Rows, each followed by one of two labels for a hidden trait (new trait and labels in each part)
In the rows, zero is written as 128.
[134 133 132 127 128 125 186 131 142 120 131 125 137 129 125 132 120 124
 130 133 129 128 128 125 126 169 109 134 140 134  92 110  51 126 131 120
 126 132 122 136 133 127 127 113 127 142 124 133 132 133 127 132] | vod
[116 128 124 131 130 131 101 124 114 134 124 136 141 126 125 126 120 132
 125 124 126 129 131 134 126 112 156 120 111 123 144 127 127 130 138 117
 133 123 131 148 143 124 131 131 127 105 135 134 112 123 126 124] | vod
[130 131 130 125 127 125 190 130 129 109 129 129 108 129 132 134 127 127
 127 143 128 126 124 122 127 171  90 144 183 134  92 116  41 127 124 116
 135 129 118 124 123 133 125  75 118 217 126 130 160 131 125 130] | vod
[131 119 128 126 126 124 129 133 126 119 132 130  96 131 137 130 145 126
 125 152 131 120 119 122 129 156  96 141 255 134 125 128  88 127 137 164
 130 124 129 114 114 133 136 104 114 231 116 119 160 138 122 132] | basuz
[ 98 141 130 126 129 124 168 133 153 114 133 139 113 129 132 133 123 124
 127 163 131 122 108 125 123 172 143 148 216 135 107  87   1 124  97 100
 177 133 103 184 200 131 154  84 120 209 131 147 142 143 118 132] | vod
[141 112 125 128 127 123  75 131 106 127 128 136  96 136 136 128 142 129
 118 151 130 119 108 134 126 197  99 138 255 136 117 103   1 131 116 195
 150 108 134 150 129 123 140 139 103 230 114 109 124 146 121 129] | basuz
[151 122 124 129 126 131 105 124 106 124 124 127 121 128 128 126 139 134
 125 118 124 128 136 127 130 123 105 124 130 122 124 149 170 131 143 150
 102 117 135  92  80 129 123 121 123 162 124 113 144 123 133 125] | basuz
[118 118 118 130 128 132  56 119  88 131 119 141 115 127 134 124 141 139
 122 130 126 125 119 136 127 117 149 125 214 118 165 145 142 134 126 145
 138 108 135 125 128 126 135 134 114 180 137 125 126 123 125 120] | basuz
[131 125 136 127 126 123  96 135 139 133 135 123 120 131 133 130 141 123
 129 136 134 125 130 120 130 113 113 136 196 136 126 146 155 125 148 135
 116 139 124 125 104 130 123 111 119 175 124 122 149 126 123 134] | vod
[139 126 130 127 127 126 159 130 130 118 131 125 119 128 129 130 133 126
 129 129 127 128 128 122 129 136 104 133 124 130 104 126 106 128 119 129
 119 126 127 113 108 130 123 115 124 144 123 124 144 131 130 129] | basuz
[117 128 121 129 129 128 170 126 124 118 125 141 121 129 133 128 118 129
 122 146 127 124 110 135 124 172 146 133 244 126 138 110   1 129 119 130
 162 116 127 156 171 126 146 120 122 156 128 137 122 138 119 126] | basuz
[141 127 129 124 126 124 207 133 136 101 132 125  98 131 135 132 130 126
 127 150 128 122 120 120 128 180  68 144 240 135  97 115  40 126 131 135
 139 128 126 104 113 135 129  93 117 237 116 127 169 140 125 132] | basuz
[144 117 124 127 127 129 123 126 108 118 124 134 105 130 134 128 139 132
 123 138 125 126 120 134 127 169 100 135 255 129 115 114  47 130 118 152
 139 109 131 118 114 127 132 129 113 198 124 119 145 132 126 125] | basuz
[108 127 124 131 131 130  65 126 122 146 126 137 148 128 124 124 118 129
 125 129 131 126 118 139 125 115 188 113 194 125 183 133 125 130 140 131
 147 123 135 168 161 119 140 173 134  42 129 133  89 128 123 127] | basuz
[123 132 123 128 128 134 127 121 111 119 122 129 124 122 126 127 136 136
 129 120 124 130 136 128 129  85 130 128  47 118 141 154 175 130 140  94
 121 123 126 112 113 134 127 105 131 166 139 130 149 114 131 123] | vod
[ 99 134 115 132 131 136 111 115 104 132 117 145 146 121 128 124 118 140
 124 116 124 132 119 141 125  99 203 116  81 112 167 141 139 132 113  95
 156 114 133 155 164 124 144 131 132  68 148 146 103 118 128 119] | basuz
[ 91 139 125 131 130 133 104 124 124 138 124 138 152 123 125 125 127 133
 129 125 129 130 129 132 126  78 200 119  35 119 165 151 167 129 117  85
 153 130 118 150 168 127 137 122 138  85 151 147 113 119 126 124] | basuz
[146 135 119 125 127 131 255 125 132  84 123 129 112 124 130 134 115 134
 129 134 120 130 129 126 126 198  67 141 106 125  70  97  12 129 122  88
 133 121 124  84 122 135 122  76 130 185 122 134 158 138 131 124] | basuz
[137 129 112 130 129 138 186 114  89 111 112 138 143 122 125 125 111 142
 124 105 118 136 126 141 125 140 136 116  60 110 121 121  97 134 119 110
 130 102 145 116 125 124 125 131 134  60 133 130 116 125 135 116] | basuz
[123 125 126 131 129 129  59 126 125 146 127 129 145 128 122 124 128 128
 128 118 129 129 130 133 128  99 148 116 111 126 158 132 130 128 142 121
 125 127 134 149 148 122 130 167 133  62 126 126 101 122 128 127] | vod
[125 124 126 130 128 130  82 124 116 134 124 128 124 123 127 126 139 132
 130 118 127 131 135 129 130  88 139 124 112 123 153 155 197 130 127 121
 128 122 128 102 111 129 122 139 128  89 134 129 130 116 129 125] | basuz
[151 129 121 127 128 133 206 122 110 107 122 131 125 126 125 130 125 135
 126 119 118 132 134 131 127 157  90 131 114 122  94 108  34 130 127 114
 121 109 130 106 114 129 128 115 130 143 120 121 144 130 133 122] | vod
[143 120 128 127 127 126 131 129 121 120 128 130 108 131 132 129 139 128
 125 141 127 126 119 129 128 158  95 137 232 133 114 111  51 129 117 151
 133 117 127 128 117 127 127 137 116 166 121 118 134 134 126 128] | basuz
[122 139 125 127 129 131 229 125 137 112 126 127 130 124 127 130 120 130
 132 127 125 131 132 127 127 142 118 131  61 125 113 123 117 127 125  85
 130 128 123 105 128 132 129 103 136 118 131 140 134 128 129 127] | basuz
[156 124 128 130 127 130 107 125 119 130 126 123 146 130 121 125 126 129
 128 108 125 132 139 131 130 128 109 116  64 124 120 132 162 130 142 137
 106 121 140 105  96 124 117 166 134  69 119 114 119 123 135 124] | basuz
[133 134 113 129 130 140 248 113 104 104 113 132 145 120 123 127 103 141
 127 111 118 134 126 138 124 152 126 120  29 113 125 112  99 133 130  77
 130 109 136  97 139 128 127 121 139  53 134 139 122 122 135 116] | basuz
[107 132 126 130 129 129  91 126 126 134 127 134 131 126 129 126 129 131
 126 131 129 129 122 130 128 101 174 125 125 124 151 136 149 129 117 127
 141 128 129 149 142 125 135 130 127 106 135 139 117 125 126 127] | basuz
[124 136 134 129 129 125 132 133 152 135 131 125 148 129 122 129 115 121
 131 126 130 131 128 126 127 132 140 124 106 133 116 119 111 125 133 114
 132 138 123 147 148 125 125 144 133  54 126 138 106 127 127 132] | vod
[113 122 116 133 131 135  71 117  97 144 120 142 154 125 125 120 120 139
 122 115 126 129 123 144 125  98 191 105 130 114 197 150 179 134 146 135
 136 120 147 144 149 121 136 179 133  56 138 131  87 122 126 120] | basuz
[144 133 128 127 128 128 203 129 130 109 126 125 131 129 127 130 116 127
 128 130 125 131 124 128 127 180 103 130 138 130  81  93  26 127 116 135
 128 121 129 121 121 125 125 129 127  81 119 127 130 138 133 128] | basuz
[140 136 128 128 128 131 211 127 141 121 126 122 148 125 121 128 112 126
 134 111 125 133 137 127 127 137 114 122  27 126 117 119 116 127 136  88
 114 129 132  97 132 126 120 147 146  23 124 136 118 125 134 128] | basuz
[144 128 130 128 127 129 120 128 129 125 128 117 129 126 128 128 134 127
 128 117 128 131 137 121 131 107 113 128  87 128 110 139 182 128 128 129
 103 131 133 100  87 129 114 133 130  99 125 121 141 124 134 128] | basuz
[127 135 133 126 126 128 160 128 134 117 132 120 115 124 129 131 145 128
 133 127 128 128 147 115 131 103 102 139  60 128 113 162 224 126 130  98
 111 140 118  78  94 140 119  78 131 205 135 131 180 119 129 129] | basuz
[131 134 126 129 128 132 150 124 126 127 123 129 140 125 122 127 125 131
 130 116 125 132 134 131 128 108 132 123  62 122 131 129 113 129 131  97
 124 123 126 124 132 128 128 138 135  84 131 130 124 121 131 124] | vod
[167 129 129 129 129 127 126 131 138 135 130 122 151 130 121 127 121 122
 132 121 129 131 131 129 128 134 123 121 116 131 112 112  63 126 131 127
 122 130 127 138 135 122 126 163 135  55 117 122 107 129 130 131] | vod
[120 132 142 129 126 126  55 133 156 150 139 106 130 123 124 128 155 121
 141 115 135 132 155 110 135  20 132 127   1 134 153 191 255 124 140  92
  89 157 114  72  83 134 107 143 137  86 139 134 151 102 129 132] | basuz
[165 108 118 130 127 134  83 119  79 129 116 131 127 128 127 123 136 138
 122 107 121 129 132 138 129 125  99 115 196 117 138 139 181 135 142 169
 101  97 160  85  69 123 117 178 119 114 119 104 121 123 135 118] | basuz
[138 130 103 129 130 140 234 108  73  91 107 150 124 122 129 127 116 150
 117 121 112 131 120 146 123 193 116 127 112 106 107 102   1 136 111 109
 155  86 139 113 140 128 139  86 125 208 136 130 141 135 133 110] | basuz
[145 129 116 129 129 138 195 113  95 104 113 136 141 123 122 126 113 142
 125 106 113 134 135 140 125 161 112 120  54 111 108 110  40 134 124  99
 128  97 139 111 126 126 127 133 135  89 128 125 128 125 139 115] | vod
[ 87 130 127 130 128 129  64 124 127 137 129 134 114 124 136 127 145 133
 127 134 132 124 123 124 130  50 184 131 119 123 183 174 241 128 122 111
 130 142 119 140 129 134 141  98 122 179 150 141 160 114 121 126] | basuz
[132 133 134 125 126 126 179 131 145 112 133 119 106 126 131 132 147 126
 133 133 127 127 136 114 131 110  84 146  61 131  93 141 130 125 131  96
 116 139 111  87  93 140 125  81 127 215 129 130 176 123 129 130] | vod
[143 132 139 126 126 124 153 135 149 125 137 113 127 129 126 133 132 120
 134 126 131 129 138 115 131 120  85 136 102 137  85 137 156 124 145 113
 103 146 119  96  93 132 113 107 130 142 119 126 155 123 128 134] | vod
[109 123 132 130 128 126  10 131 130 153 133 126 117 127 131 125 152 127
 129 129 134 124 130 124 131  69 159 127 146 131 176 165 238 128 130 121
 126 140 122 126 117 129 128 149 123 143 138 129 134 116 122 131] | basuz
[ 90 129 117 132 131 131  56 121 106 135 120 150 134 128 132 124 119 137
 116 144 126 125 102 145 123 135 214 118 255 120 171 120  54 132 105 142
 181 110 133 209 189 120 152 134 118 112 141 140  93 134 120 123] | basuz
[177 128 122 125 125 132 255 123 107  89 120 121 119 126 128 132 123 132
 128 111 118 134 139 124 129 200  50 134  92 123  52 108  70 131 122 135
  90 108 141  68  65 133 112 106 128 142 114 114 159 134 140 122] | basuz
[140 132 128 128 128 128 185 128 129 116 127 126 125 128 128 130 118 127
 127 130 125 130 123 127 127 173 120 131 141 128  95 101  33 128 112 133
 136 123 128 129 129 126 128 125 127 104 121 127 124 136 129 128] | basuz
[150 122 121 130 128 134 151 121 100 122 119 132 139 127 124 127 121 135
 124 109 122 130 132 135 127 137 121 120 119 119 121 130 128 132 142 132
 118 112 140 116 102 124 122 130 130 107 125 120 123 124 133 121] | vod
[116 132 126 131 130 130  97 125 124 144 126 134 145 128 125 125 126 129
 126 128 129 128 127 135 126 116 161 118 104 125 148 129 114 129 123 121
 141 127 128 148 160 123 133 143 131  68 132 134 102 129 127 125] | basuz
[150 116 125 127 126 127  87 128 102 123 127 129 104 131 132 128 151 131
 124 132 127 122 129 126 130 136  93 134 255 128 122 137 114 130 143 163
 116 116 134 122  91 131 131 128 115 225 116 115 158 129 128 126] | vod
[113 129 130 129 128 127  80 129 131 135 131 131 127 128 129 127 139 128
 128 134 132 124 126 125 129  99 150 128 126 129 146 153 157 127 131 132
 136 136 121 134 127 129 134 114 123 168 134 132 136 125 124 129] | basuz
[112 127 135 129 128 124  45 134 142 146 135 128 123 131 129 127 138 121
 128 141 135 125 113 126 128 118 153 130 208 137 148 129  96 126 113 137
 143 134 117 151 151 125 135 156 122 108 130 131 116 130 120 133] | basuz
[ 92 125 131 128 129 122  43 133 128 141 130 143 107 133 137 129 140 127
 120 160 135 117 105 132 126 133 164 137 255 137 162 131  46 127 126 157
 169 134 113 204 167 126 151 103 107 235 136 135 130 135 112 132] | vod
[169 126 130 130 127 131 141 127 124 132 125 113 156 128 119 125 117 127
 131  95 124 137 145 128 130 132 106 111  28 125 101 123 193 129 135 136
  85 122 147  84  84 121 105 183 141   1 113 115 105 122 139 127] | basuz
[123 133 124 131 130 131 117 125 120 129 122 137 151 129 122 125 111 131
 124 123 125 130 120 141 124 158 161 117 143 123 125 106  30 130 113 134
 150 115 132 166 171 119 141 154 131  61 129 132  81 135 128 125] | basuz
[172 113 123 129 126 130 100 124 102 120 122 125 128 130 127 125 133 131
 124 108 124 130 134 132 130 146 103 118 166 122 114 131 163 132 147 175
  91 110 155  99  64 123 114 163 122  98 110 104 129 124 136 123] | basuz
